Known rows:
[ -3 -17 -43  36 -22  22  -5  -6 -21  12 -13   8  13  40  -3 -13 -19   3
   8 -20 -17 -31  29  38  23  -3  -1  51 -14   8  17  13  -6 -22  11] : j_626
[ 32  -5 -24  19 -18 -16  12  15 -10 -20   1   3  13  12  16 -66   5  -5
   9  28  -6 -20  -2  -4  17  -7 -35  -4  -3  -8  -1   9   1  -5   8] : j_406
[-15  17 -28 -13 -21  21   5  -1  43   4 -14 -17   1  33  -2  50  -1   4
  14 -41 -27   3  38  13   5 -11  27  26  -1   8  16   9  31 -12 -16] : j_706
[ 62 -21  -2  -1  -2 -49  12  -5  18   4  32  -4  14 -21  23  -4  -3   8
   3  47 -15   6 -35 -52  21  15  -2 -47   9   2  17 -25  -1  12 -13] : j_253
[ -7  -7  -5  34 -11   7  -3  -1 -17  12 -32  13   5  26   4  34 -19  -8
  20  -4 -22  -5   1  -5   4 -11  22  20  -4 -10  22  -9  -2 -14  43] : j_639
[-23  -7 -51  18 -17  14  -6  -4   7  -7 -13  -4   1  29  -3  -8  -5   3
  10 -16 -14 -10  13  52  18   0 -51  35  -9   4   0  15  -3  -7 -19] : j_223
[  3  -7 -18   5  -6  -5  -3   0  19 -20  -4  11   4  11 -14   0  -2   2
  15 -10 -12  -3 -13  34   6   7 -27   5  -5  -2  10  -3 -15   7   4] : j_797
[-62 -14  26  40 -20  21 -15  -6   5 -16 -29   5  -8  26   4  16  -4   1
  12 -23 -12  -1 -17  25   7  -3 -26  29  -4 -20   6   1  10  -3   1] : j_535
[ 17 -11  23  21 -15 -13   0   8  15   9  -8  -7  11   9  22  28  -5  -8
   4  12 -11  15 -16  -8  21  -8  19  -3   3 -30  25  -3  22  -4   7] : j_669
[ -2  18 -22   6 -21   1   0  11  29   2 -22 -14  -6  19  28 -64   3  10
  25  -8 -12  -2   0 -42  -1 -18   8   5   3  -4  15  14  14  -5   7] : j_110
[ -1 -13 -34   5 -28 -16   6   0 -10  15   5 -11   6  18  22  -5  11   2
  14  37 -21   2  22 -81  40  -5  29 -12   2  -3  25  17   8 -13 -18] : j_712
[ 12 -22  -6  26 -16  -3   2  -7 -20  18   2  -2   9  10  19 -33 -18  14
   7  10 -19 -20  -2 -31  15   7  15   2  -3  17  15  -4   5  -5  11] : j_750
[-22  -9  -6   1 -16  -8  -3  -5   3  -1  -1  -8   8   1  15 -15   4  10
  10  27 -13  -7  10 -36  15  -3  10 -16   3   3   6  11  -4  -8 -12] : j_117
[ 24 -21 -19  16 -17 -16  12  -6 -15  19   6  -6  11  13  25  19   2   1
   1  31 -18   0   7 -37  40   5   2  -1   2  -3  22   2   9  -8 -18] : j_119
[-13 -12 -14  16 -13   1  -9  -3  15 -20  -9   8   3  11 -12  -1  -7   1
  10 -18 -11  -2 -13  48  11   5 -24   6  -4  -7   7  -4  -8   5   6] : j_664
[ -4  14  10  14  -7   2   4   8  34  -2 -26 -19   3  10  33 -19   9  11
   9  -9  -5   5  -3 -29  -3 -16  10   4   6 -16  10  19   9 -13  -3] : j_574
[  1   1 -29  -6 -16   2  -3   2  19 -13  -4   4   6  14  -9  10   1   2
  10 -14 -14  -1   7  13  20  -1   3   3  -2  -1  17   5 -15  -8   3] : j_973

Facts:
{j_797 j_692 j_502 j_800 j_161 j_979 j_973 j_363 j_455 j_263 j_987 j_686 j_960 j_349 j_843 j_791 j_872 j_796 j_566 j_420 j_351 j_332 j_447} Θ 990
{j_635 j_223 j_768 j_779 j_961 j_70 j_26 j_494 j_3 j_277 j_535 j_681 j_504 j_950 j_626 j_667} Θ 58
{j_210 j_641 j_669 j_423 j_317 j_194 j_417 j_783 j_198 j_390 j_426} Θ 446
{j_818 j_490 j_215 j_983 j_873 j_300 j_128 j_813 j_619 j_550 j_896 j_130 j_509 j_253 j_661} Θ 385
{j_208 j_804 j_459 j_512 j_437 j_639 j_64 j_864 j_706 j_187 j_262 j_999 j_302 j_948 j_657 j_584 j_760 j_202 j_664 j_240} Θ 126
{j_453 j_386 j_117 j_54 j_356 j_712 j_323 j_568 j_925 j_119 j_997 j_773 j_777 j_899 j_715 j_83 j_305 j_436 j_540 j_478 j_827 j_978 j_226 j_846 j_750 j_234 j_736} Θ 235
Ω (each to the one after it):
j_210 j_187 j_351 j_639 j_512 j_948 j_202 j_349 j_773
j_641 j_194 j_960 j_198 j_568 j_669
j_502 j_973 j_818 j_447 j_323 j_240 j_827
j_453 j_566 j_490
j_423 j_26
j_459 j_873 j_983 j_300 j_664 j_760 j_535 j_925
j_54 j_223 j_864 j_797
j_779 j_386 j_979 j_253 j_657
j_712 j_437
j_128 j_681 j_896 j_978 j_540 j_804 j_302 j_846
j_706 j_999 j_363 j_550 j_768
j_619 j_332 j_215 j_692 j_226 j_426 j_777 j_70 j_950
j_961 j_504 j_800
j_997 j_117 j_635 j_390 j_843 j_455 j_234
j_262 j_119 j_667 j_277 j_813
j_791 j_305 j_750 j_494 j_420 j_899
j_796 j_356 j_478
j_715 j_317 j_783 j_83 j_64 j_987
j_130 j_661
j_436 j_208 j_584
j_626 j_509 j_263 j_872 j_686 j_736
j_669 Σ: j_641 j_961 j_779 j_664
j_453 Σ: j_950 j_406
j_512 Σ: j_797 j_987 j_83 j_323 j_715 j_664
j_386 Σ: j_11
j_161 Σ: j_349 j_783
j_54 Σ: j_215
j_873 Σ: j_672 j_804 j_783
j_712 Σ: j_568 j_208
j_639 Σ: j_619
j_813 Σ: j_210 j_317 j_417
j_405 Σ: j_459 j_666
j_706 Σ: j_291
j_686 Σ: j_818 j_363 j_83 j_540 j_925
j_773 Σ: j_301
j_777 Σ: j_797 j_843
j_198 Σ: j_504 j_363 j_356 j_864
j_566 Σ: j_323
j_302 Σ: j_253 j_672
j_948 Σ: j_896 j_657
j_339 Σ: j_635 j_187 j_317
j_3 Σ: j_692 j_896
j_110 Σ: j_262
j_584 Σ: j_779 j_356 j_349 j_619 j_128 j_550
j_760 Σ: j_831 j_363 j_420 j_925
j_837 Σ: j_300 j_490
j_140 Σ: j_423
j_907 Σ: j_504 j_831 j_843 j_681
j_574 Σ: j_635 j_223
j_827 Σ: j_550
j_202 Σ: j_846 j_363 j_323
j_978 Σ: j_961
j_226 Σ: j_390 j_667
j_141 Σ: j_64
j_211 Σ: j_494 j_426 j_715
j_736 Σ: j_568
j_692 δ j_768 j_715
j_635 δ j_960
j_669 δ j_367
j_437 δ j_426
j_536 δ j_948
j_161 δ j_749
j_356 δ j_657
j_712 δ j_536 j_367 j_509
j_323 δ j_147 j_300 j_827
j_300 δ j_356
j_194 δ j_478 j_240 j_367
j_128 δ j_70 j_661 j_75
j_639 δ j_356
j_925 δ j_997
j_405 δ j_423
j_706 δ j_210
j_417 δ j_999
j_119 δ j_827 j_215 j_672
j_619 δ j_459 j_827
j_367 δ j_215
j_550 δ j_459 j_277 j_657
j_843 δ j_650
j_777 δ j_211
j_791 δ j_760
j_666 δ j_147
j_899 δ j_672 j_423
j_11 δ j_437 j_147
j_26 δ j_339
j_796 δ j_791
j_494 δ j_777 j_277
j_749 δ j_657
j_948 δ j_574
j_3 δ j_211
j_277 δ j_70 j_302
j_130 δ j_356 j_657 j_75
j_390 δ j_437
j_436 δ j_661
j_584 δ j_367
j_351 δ j_459 j_423
j_760 δ j_367 j_161
j_140 δ j_367
j_650 δ j_827
j_907 δ j_529
j_202 δ j_574 j_994
j_426 δ j_70
j_240 δ j_899
j_750 δ j_147 j_356
j_529 δ j_436
j_672 δ j_987
j_253 δ j_215
j_147 δ j_657
j_75 δ j_661
j_626 δ j_436 j_130
[j_797 j_223 j_54 j_864] μ j_140
[j_692 j_215 j_619 j_777 j_70 j_332 j_226 j_950 j_426] μ j_406
[j_635 j_117 j_455 j_997 j_843 j_390 j_234] μ j_529
[j_210 j_512 j_639 j_349 j_187 j_773 j_948 j_351 j_202] μ j_907
[j_818 j_502 j_323 j_973 j_827 j_240 j_447] μ j_75
[j_208 j_436 j_584] μ j_110
[j_490 j_453 j_566] μ j_147
[j_641 j_669 j_568 j_194 j_960 j_198] μ j_666
[j_804 j_128 j_896 j_302 j_681 j_540 j_978 j_846] μ j_650
[j_423 j_26] μ j_749
[j_459 j_983 j_873 j_300 j_925 j_535 j_760 j_664] μ j_367
[j_386 j_779 j_979 j_657 j_253] μ j_956
[j_437 j_712] μ j_837
[j_317 j_64 j_987 j_783 j_715 j_83] μ j_291
[j_768 j_363 j_706 j_550 j_999] μ j_994
[j_800 j_961 j_504] μ j_141
[j_161] μ j_11
[j_356 j_796 j_478] μ j_211
[j_813 j_119 j_262 j_277 j_667] μ j_831
[j_417] μ j_339
[j_263 j_686 j_872 j_509 j_626 j_736] μ j_574
[j_791 j_899 j_494 j_305 j_420 j_750] μ j_405
[j_3] μ j_786
[j_130 j_661] μ j_301

Rows:
No name comes twice in this set of rows, the named rows included.
[  9  -2  -7  15 -15   3   2   4   1   6 -11   4   9  29   8  56   6 -11
   5  -1 -19  12   9   6  34  -2  11  18  -1 -22  31   7  -1 -11   1] -> j_584
[-41 -13  69  61   0  22 -16   6  -3 -13 -46   9 -12  31  21   2 -17   7
   8 -25 -14 -14 -34  28  -6  -5 -40  42  -4   6  -8  -7   1 -19  38] -> j_70
[ 65 -24   4   9  -5 -33  12  -3  -4  13  25   3  17 -22  18 -49 -26  18
   8  31 -18 -15 -28 -38  13  21  16 -33   2  22  17 -31   0  13  25] -> j_550
[ -9 -13  10  15  -4 -19  -1  -1   3   8  -5 -15   8   9  42  15   6   9
   2  26 -13  11 -13 -34  21   4 -14  -9   8  -6  10   7  -7  -9 -17] -> j_478
[-30 -12  -2  46  -7  26 -17  -2  -3   5 -28   7   0  28   4 -14 -16  11
   9 -31 -13 -23  -6  35   2  -2 -10  44 -10   4   8   4  -8 -13  21] -> j_277
[  7  -8  14  32  -6   0  -4   0  18  -6 -20   3   0  17  12  39  -2  -4
   6 -17 -15  15 -28  22   9   5 -21  21   2 -15  19 -11   2   2   8] -> j_240
[ 38 -40  10  47  -7 -16   2  -1 -46   5  12  19  32  -9  -7 -43 -29  -1
 -11  17   7 -49  -2  29   3   8  12  16  -9 -28  20   0 -20  -6  41] -> j_11
[ 33  -6  19  29   1 -11   5   4  24   7 -17 -13  15   1  43   8   6   9
  -8 -12  -5  12  -4   8  16  -2 -17  13  10 -24  17   8  -3  -6 -10] -> j_367
[ 48 -32  22  43   5  15  16 -14   4  14   9  -9  32   8   8  34 -34   7
 -26 -35   3 -30   8  66 -36   6   4  29  -2  -5   9 -20  38  -7   7] -> j_666
[ 16 -18  -9  30   7 -15  -3   1  -8  13  -6  -5  15  -5  32 -46 -17  22
   2  10 -10 -18 -21  -3  10  11 -23   7   1  22   2  -4 -26  -6   4] -> j_356
[  4   7 -72  -6   1 -22   3   2  26   2  -9 -16  16  -9   9 -26  -4  -2
  10  -3 -10   1  12   8 -16 -14 -19 -11  -2  -6  -4   5 -11  -2  -4] -> j_210
[ 25 -17  11  31  -3  -7  -1  14   3  -4  -4   9  10  -6  10 -47 -27   1
   2   0 -10 -24 -26  42  -7   3 -19   0  -5   5  -5 -13   6  -4  41] -> j_426
[-34 -10  -5  26   0  -8  -5  -6   0 -22 -17  15  -8   5 -10  10 -15  -8
  25   0 -13   3 -49  13 -14  -3 -31  -2  -3 -20   6 -23  -2  15  23] -> j_349
[-27  -1  63  33  -3  20 -22   5  13  -4 -41   5  -9  15  13   5 -21  15
  15 -34 -16   2 -26  24  -1  -2  12  22   0  -3  16  -8  -7 -11  48] -> j_302

Now the same things, written a new way:
Known rows:
[-13 -32  -1  -7 -11  -7  12  18 -18   1 -13  14 -19   4   8   4  -9  25
   4  30  -5  34  26  -9  -9  19 -12  -5] : j_478
[  0  -1  21 -23   6  -9   0  -1  18   2 -20  31   2  -6 -39   1   0 -27
   0 -41  -7 -27  -6  12 -37 -10 -14  20] : j_426
[ 13  37  23 -24  26  45 -13  -8 -39 -12  25  37 -36 -17 -17  12 -18  32
 -45  -3  -2  35  34   5   2   4  14 -30] : j_509
[ -4  17  29   5   7  42  -2  10  -9  -4   6  15 -20   9   6  -5 -15  11
 -12  -5  -2   4  14  12   9   5  12 -23] : j_786
[  2  39  30 -34  35  44 -12  -8 -34   2  24  49 -24 -13 -11  11 -12  34
 -40  -8  -8  32  44   1   2   6  23 -43] : j_983
[ -9 -10  28 -13 -29  10   5   4 -15   9   7  22  15  -8 -36  15 -14   8
 -24  10  -1 -11   7 -21   3   1  13 -32] : j_804
[  8   7   0  -1   0  38   0   9  -4 -11  13  14 -11   5  -6   8 -15  -8
 -18 -15   0 -10  -6  17  -4   6  24 -33] : j_831
[-23   3  48  -9 -11  12   7   8 -26   2 -14   0   4 -24   9  -5   2  38
 -10  -4  -2   4  43 -21  11   3 -19 -12] : j_512
[  4   8  15 -27  17  15  17   2 -19   5   5  25   1   5   7   6 -22  -5
  26 -12   3  19  16  -8  -4   0 -23 -17] : j_872
[-17 -39  29   4 -21 -19  36  20   1  -4 -19   7   4   7 -14  -4 -13 -10
  43  13   4   1 -13 -33   4  14 -35  27] : j_535
[ 12   7   6 -14  27  29  14   7 -19 -12   8  23 -29   6   1   6 -18  -3
  17  -1  -3  43   3  12 -16  10 -13 -12] : j_973
[ -5  13  31   5  28  20  -7   1 -13   7 -11  27 -22   0   6 -11  15 -10
 -18  -4  -9  -2  10  36  -7  -6  11  -2] : j_650
[ -1   2  22 -26 -32   4 -15   1 -13 -11 -22  30  45  -7 -17  15  -4  19
 -20   0  17  11  -5 -16  -7   6  15 -59] : j_64
[ 10   0  15 -12   5  17  10   5  -5  -3   8  37  20   8 -28   7 -25 -23
  11 -29   6 -10  -7 -10 -13  -6  -5 -11] : j_987
[ -4 -33 -32  -4  -9 -28  20  26   6  -2   3  19 -11   4  -4   3 -11 -17
  38  16 -24  12 -22   1 -34   6 -17  24] : j_635
[ 25  -1  -9 -10  -5  37 -15  19   3 -10  12  18  -4  15 -18 -11 -18  16
  -8 -20   3 -23  18  22  -3  -2  28 -15] : j_406
[ 16  20 -17  32  13  28  16  16  -9 -28   4  24 -43   0 -14  26 -11 -18
 -11 -10 -13  29   9   9 -29   0 -13 -12] : j_423

Rows:
No name comes twice in this set of rows, the named rows included.
[  7   8   6  76 -10  20  12   2  -9 -45 -29  37 -67   7 -13  69  10  14
 -48   6 -19  35  -6  -4 -48  10  -9 -79] -> j_459
[-16 -20  33  19  -2   5  16  18 -24 -31 -54  13 -29  -1  23  16  17  42
   4  28   7  63  18 -14 -15  29 -37 -21] -> j_386
[-17  13  72  64  37  23  11 -12  -9 -10 -55  47 -68  14  26  33  23  16
 -20 -21 -15   9  23  21 -29   5 -30 -56] -> j_405
[ -8   4   9 -12  21  -1 -10   1 -11  -3 -25  31 -35 -29  -6   1  23  19
 -28  12 -23  36  22  28 -22   2   0  14] -> j_437
[  3  -5   1  21  12 -10   6  10 -52  -1 -16 -13 -22  -9  11 -22  14  30
   5  81 -16  34  27  12   3   5 -38  59] -> j_712
[-15 -22  35 -10 -26 -10   9  26 -19   3 -18   5  15   0   2 -12   8  39
  22  23  14   9  47 -15   7  -1 -26  -1] -> j_226
[  0   5   4 -24  41  16   2  -3   0   6 -23  33 -16 -28   6   2 -13   5
  22 -21 -19  15  -1  16 -24   1 -24   6] -> j_351
[-25 -24  51  -9 -18 -12  24  19 -29   1 -10  -5   5  -9   1 -25  -4  28
  17  25   5   4  48 -31  25   2 -24  30] -> j_736
[-11 -20  -7  13   2 -21   5  14 -20  -3 -28  14 -22 -13   0   2  11  20
   8  52 -22  24   5  12 -21  10 -16  28] -> j_119
[  0 -49  10 -10 -30 -13  16  23  18  -6  -6  11  17  13 -35 -17 -26 -12
  48   2  -3 -21 -38 -26  -5  20  -4  38] -> j_950
[-30   6  25  -7  10  -8   1  -9 -43  -7 -16  40   9 -44  15  -8  18  47
   1 -13 -24   3  27   4   4   7 -15   0] -> j_639

